Below are the code and all the weights of a small trained network. Each question names an input and a target symbol and asks about switching units off, where a switched-off unit gives its printed mean instead of its output.

import numpy as np


def w(rows, s, z=0):
    codes = np.array(rows[::2]) - 128.0
    scale = np.full(codes.shape[1], s)
    scale[-1] = z or s
    return codes * scale


def f(y):
    return np.maximum(y, 0)


def softmax(a):
    e = np.exp(a - a.max(-1, keepdims=True))
    return e / e.sum(-1, keepdims=True)


def log_softmax(a):
    a = a - a.max(-1, keepdims=True)
    return a - np.log(np.exp(a).sum(-1, keepdims=True))


def net(x, mask):
    ids = ['ΣΦΨγεηλτ'.index(c) for c in x.split()]
    T = len(ids)
    res = E[ids] + P[:T]
    r = res
    for j in range(3):
        rows = slice(2 * j, 2 * j + 2)
        q, k, v = (r @ M[0][rows].T for M in (Q, K, V))
        z = softmax(np.where(np.tri(T) > 0, q @ k.T / 2**0.5, -1e9)) @ v
        o = O[0][rows]
        res = res + np.where(mask[j], z, o[:, -1]) @ o[:, :-1]
    y = f(res @ A[0][:, :-1].T + A[0][:, -1])
    res = res + np.where(mask[3:7], y, B[0][:, -1]) @ B[0][:, :-1]
    return log_softmax(res[-1] @ U[:, :-1].T + U[:, -1])


Q, K, V, O, A, B = {}, {}, {}, {}, {}, {}
E = w([
[52,153,113,155,166,129,96],'Σ',
[117,166,91,158,156,148,183],'Φ',
[160,100,139,170,126,164,137],'Ψ',
[121,164,157,137,77,108,117],'γ',
[120,159,28,140,71,111,98],'ε',
[138,168,123,250,114,112,133],'η',
[159,157,88,153,184,101,76],'λ',
[178,193,111,116,151,130,147],'τ',
],0.02)
P = w([
[74,4,147,36,196,18,219],'0',
[87,129,185,87,106,234,220],'1',
[121,168,202,126,97,252,223],'2',
[109,181,157,135,102,232,209],'3',
[110,197,146,122,83,159,141],'4',
[94,248,116,145,93,105,89],'5',
[86,242,149,183,71,82,94],'6',
[86,239,124,179,62,83,77],'7',
],0.0042)
Q[0] = w([
[146,191,118,167,123,162,123],'H1',
[95,120,135,94,131,122,160],'H1',
[123,101,124,157,130,114,133],'H2',
[134,150,128,151,125,166,107],'H2',
[100,254,72,122,88,34,150],'H3',
[99,193,124,133,119,132,127],'H3',
],0.034)
K[0] = w([
[153,85,131,154,161,57,164],'H1',
[107,127,99,139,102,157,115],'H1',
[94,133,127,122,118,126,120],'H2',
[157,157,127,112,156,83,141],'H2',
[80,74,126,120,160,3,180],'H3',
[150,96,119,114,119,88,157],'H3',
],0.038)
V[0] = w([
[160,96,129,154,137,246,157],'H1',
[159,222,186,51,165,142,202],'H1',
[123,197,81,97,31,130,180],'H2',
[141,208,86,104,141,205,41],'H2',
[117,168,142,190,93,192,160],'H3',
[234,74,187,102,59,51,122],'H3',
],0.014)
O[0] = w([
[153,186,91,195,146,71,121,103],'H1',
[88,224,43,54,177,84,86,74],'H1',
[50,122,55,130,141,145,183,124],'H2',
[189,129,160,75,157,216,211,253],'H2',
[148,13,105,138,126,139,86,186],'H3',
[73,182,100,123,110,254,84,14],'H3',
],0.0078,0.0042)
A[0] = w([
[138,184,72,133,172,152,85,15],'N1',
[132,166,123,149,122,253,52,4],'N2',
[42,70,167,53,183,109,125,88],'N3',
[121,61,159,52,100,94,57,26],'N4',
],0.013,0.0036)
B[0] = w([
[163,75,127,147,77,101,171,210],'N1',
[127,100,147,135,149,11,155,253],'N2',
[135,92,141,102,102,86,182,157],'N3',
[105,192,154,121,118,158,103,153],'N4',
],0.012,0.0066)
U = w([
[217,110,136,83,113,102,171,96],'Σ',
[168,102,56,109,224,79,60,253],'Φ',
[116,137,111,250,65,97,145,76],'Ψ',
[5,68,131,92,185,74,149,95],'γ',
[94,123,53,117,155,167,239,141],'ε',
[127,11,79,126,70,155,112,203],'η',
[98,176,182,73,56,116,113,148],'λ',
[109,102,56,78,3,109,141,104],'τ',
],0.0054,0.0042)

Each question gives the input, a string of symbols that net reads in full, and the target symbol t.
The units are the heads (2 rows each of Q, K, V and O) and the neurons (one row each of A and B). Each row of codes is followed by its name. A weight is (code - 128) times the scale printed after its matrix; where a second scale follows, it is the last column's (O, A, B and U).
mask holds one flag per unit, heads first, then neurons. A switched-off unit (its flag False) gives its mean, the last column of its rows in O or B, instead of its output. The means were averaged over made-up inputs and are rounded, as every weight is.
A unit's drop is (log p(t) with every unit on - log p(t) with that unit switched off) / (log p(t) with every unit on - log p(t) with every unit switched off).
The circuit of an input: a set's keep is (log p(t) with only the set's units on - log p(t) with every unit switched off) / (log p(t) with every unit on - log p(t) with every unit switched off). Starting from all 7 units, units are removed one at a time, each time the one whose removal leaves the highest keep (on an exact tie, the one counted first), for as long as the keep stays at least 0.8.
circuit, biggest first: the units of the circuit, biggest drop first
most important unit: the unit with the biggest drop
top k neurons: the k neurons with the biggest drops, biggest first
heads that matter: for each layer, one digit per head in row order, 1 if its drop is at least 0.15 and else 0, layers parted by /
drop of u: that unit's drop, to one decimal
input ε λ γ λ η τ, target ε: circuit, biggest first -> [H2 N2]
input Ψ Ψ Σ, target Ψ: circuit, biggest first -> [H1 H2]
input Σ Σ λ γ, target Σ: heads that matter -> 011
input ε Ψ τ γ, target ε: heads that matter -> 010
input Φ η λ Σ Σ Φ γ η, target Φ: circuit, biggest first -> [H3 H1]
input Ψ η Ψ η Φ, target Ψ: circuit, biggest first -> [H1 H2]
input Σ η λ ε, target Σ: circuit, biggest first -> [H3 H2]
input γ η Σ γ, target γ: top neuron -> [N2]
input Ψ Φ Φ η Σ, target Ψ: circuit, biggest first -> [H1 N1 H3]
input η η Ψ τ η Ψ Ψ ε, target η: circuit, biggest first -> [H3 H1]
input η τ λ λ ε ε, target η: circuit, biggest first -> [H1 H3]
input Σ η ε η λ Ψ τ λ, target Σ: circuit, biggest first -> [H3 H2]
input λ Σ γ ε, target λ: circuit, biggest first -> [H2 H3]
input ε η Φ η Φ Φ τ, target ε: circuit, biggest first -> [H2]
input ε τ Ψ η, target ε: top 2 neurons -> [N2 N1]
input τ γ Φ Σ, target τ: heads that matter -> 100
input η γ η Ψ Φ ε Σ Ψ, target η: heads that matter -> 101
input η Φ η ε Ψ η Σ, target η: drop of H1 -> 0.4
input Ψ γ Σ γ, target Ψ: drop of H2 -> 0.3
input η λ Φ, target η: drop of H1 -> 0.4
input Σ λ λ Φ γ λ Σ, target Σ: drop of N3 -> 0.1
input λ η Σ ε η Σ, target λ: most important unit -> H2
